Below are the code and all the weights of a small trained network. Each question names an input and a class and asks about switching units off, where a switched-off unit gives its printed mean instead of its output.

import numpy as np


def w(rows, s, z=0):
    codes = np.array(rows[::2]) - 128.0
    scale = np.full(codes.shape[1], s)
    scale[-1] = z or s
    return codes * scale


def f(y):
    return y / 2 * (1 + np.tanh(0.7978845608 * (y + 0.044715 * y**3)))


def log_softmax(a):
    a = a - a.max(-1, keepdims=True)
    return a - np.log(np.exp(a).sum(-1, keepdims=True))


def net(x, mask):
    res = np.array(x, float).reshape(1, 6) / 4 @ E
    y = f(res @ A[0][:, :-1].T + A[0][:, -1])
    res = res + np.where(mask, y, B[0][:, -1]) @ B[0][:, :-1]
    return log_softmax(res[-1] @ U[:, :-1].T + U[:, -1])


A, B = {}, {}
E = w([
[179,167,221,53,97,82,171,153,189,250,151,182],'x0',
[57,162,83,191,189,183,255,101,79,120,171,80],'x1',
[83,129,98,94,81,222,100,232,212,150,18,96],'x2',
[213,89,66,145,146,119,186,42,165,76,103,175],'x3',
[115,70,174,184,81,161,176,172,88,132,212,168],'x4',
[62,186,123,97,200,128,33,183,66,87,158,124],'x5',
],0.0082)
A[0] = w([
[213,81,152,128,76,115,77,100,132,108,129,139,144],'neuron 1',
[80,156,153,147,27,181,86,240,109,170,124,134,193],'neuron 2',
[134,147,152,106,206,36,116,101,42,142,190,228,230],'neuron 3',
[172,70,204,108,69,16,26,142,101,137,157,187,192],'neuron 4',
[148,133,113,87,127,133,2,131,143,107,59,154,151],'neuron 5',
[221,94,76,110,83,134,193,110,210,128,59,214,254],'neuron 6',
[100,142,66,172,241,187,111,143,79,51,91,71,161],'neuron 7',
],0.0079,0.0027)
B[0] = w([
[189,75,231,154,158,158,42,167,176,200,100,29,180],'neuron 1',
[93,167,208,96,134,176,133,149,137,255,181,107,240],'neuron 2',
[147,152,103,225,179,142,213,36,103,125,189,159,225],'neuron 3',
[180,93,202,171,69,86,160,55,196,180,136,156,234],'neuron 4',
[20,151,142,82,238,179,141,89,88,174,68,95,211],'neuron 5',
[138,117,250,226,46,97,34,16,202,182,195,141,245],'neuron 6',
[82,123,64,149,76,58,110,105,64,52,211,51,239],'neuron 7',
],0.0079,0.012)
U = w([
[100,192,126,117,202,165,245,128,90,136,143,192,203],'0',
[85,144,157,25,176,150,49,165,154,165,58,111,226],'1',
[99,177,105,64,77,159,100,208,95,124,145,127,11],'2',
[116,135,20,127,136,60,107,121,96,2,138,127,118],'3',
[126,64,108,94,163,108,162,176,156,95,64,172,1],'4',
[130,32,153,153,88,127,178,107,102,118,154,130,182],'5',
[190,124,177,139,34,88,103,115,203,153,133,201,140],'6',
],0.0093,0.0023)

Each question gives the input, the list of numbers given to net, and the class t.
The units are the neurons (one row each of A and B). Each row of codes is followed by its name. A weight is (code - 128) times the scale printed after its matrix; where a second scale follows, it is the last column's (A, B and U).
mask holds one flag per neuron, in row order. A switched-off neuron (its flag False) gives its mean, the last column of its row in B, instead of its output. The means were averaged over made-up inputs and are rounded, as every weight is.
A unit's drop is (log p(t) with every unit on - log p(t) with that unit switched off) / (log p(t) with every unit on - log p(t) with every unit switched off).
The circuit of an input: a set's keep is (log p(t) with only the set's units on - log p(t) with every unit switched off) / (log p(t) with every unit on - log p(t) with every unit switched off). Starting from all 7 units, units are removed one at a time, each time the one whose removal leaves the highest keep (on an exact tie, the one counted first), for as long as the keep stays at least 0.8.
circuit, biggest first: the units of the circuit, biggest drop first
unit that matters most: the unit with the biggest drop
top k neurons: the k neurons with the biggest drops, biggest first
drop of u: that unit's drop, to one decimal
input [4,4,-4,-7,-7,4], class 0: unit that matters most : neuron 3
input [-2,-1,3,0,2,5], class 1: top 3 neurons : [neuron 3; neuron 5; neuron 2]
input [2,-5,4,-8,-1,-6], class 1: top 3 neurons : [neuron 5; neuron 2; neuron 3]
input [3,-3,-6,-7,-3,8], class 0: top 2 neurons : [neuron 3; neuron 6]
input [5,-2,4,-8,5,0], class 1: top 4 neurons : [neuron 6; neuron 2; neuron 3; neuron 7]
input [6,2,6,0,4,3], class 1: top 3 neurons : [neuron 3; neuron 7; neuron 4]
input [1,1,-4,-6,-7,-3], class 0: top 2 neurons : [neuron 6; neuron 7]
input [0,1,-7,7,7,5], class 0: top 3 neurons : [neuron 3; neuron 6; neuron 7]
input [-5,-2,7,-6,6,0], class 1: top 3 neurons : [neuron 2; neuron 3; neuron 5]
input [6,-5,1,-7,-2,1], class 1: top 2 neurons : [neuron 5; neuron 6]
input [1,3,6,-4,3,7], class 2: top 3 neurons : [neuron 7; neuron 1; neuron 5]
input [4,-5,2,-7,4,5], class 1: top 2 neurons : [neuron 6; neuron 5]
input [-4,2,-7,7,5,-8], class 6: top 2 neurons : [neuron 6; neuron 7]
input [6,3,-8,5,6,7], class 0: circuit, biggest first : [neuron 3]
input [7,8,1,8,-6,-1], class 6: drop of neuron 6 : 0.5
input [-2,7,-7,-8,8,0], class 0: drop of neuron 6 : 0.2
input [-1,-6,8,-1,6,4], class 1: drop of neuron 6 : 0.0
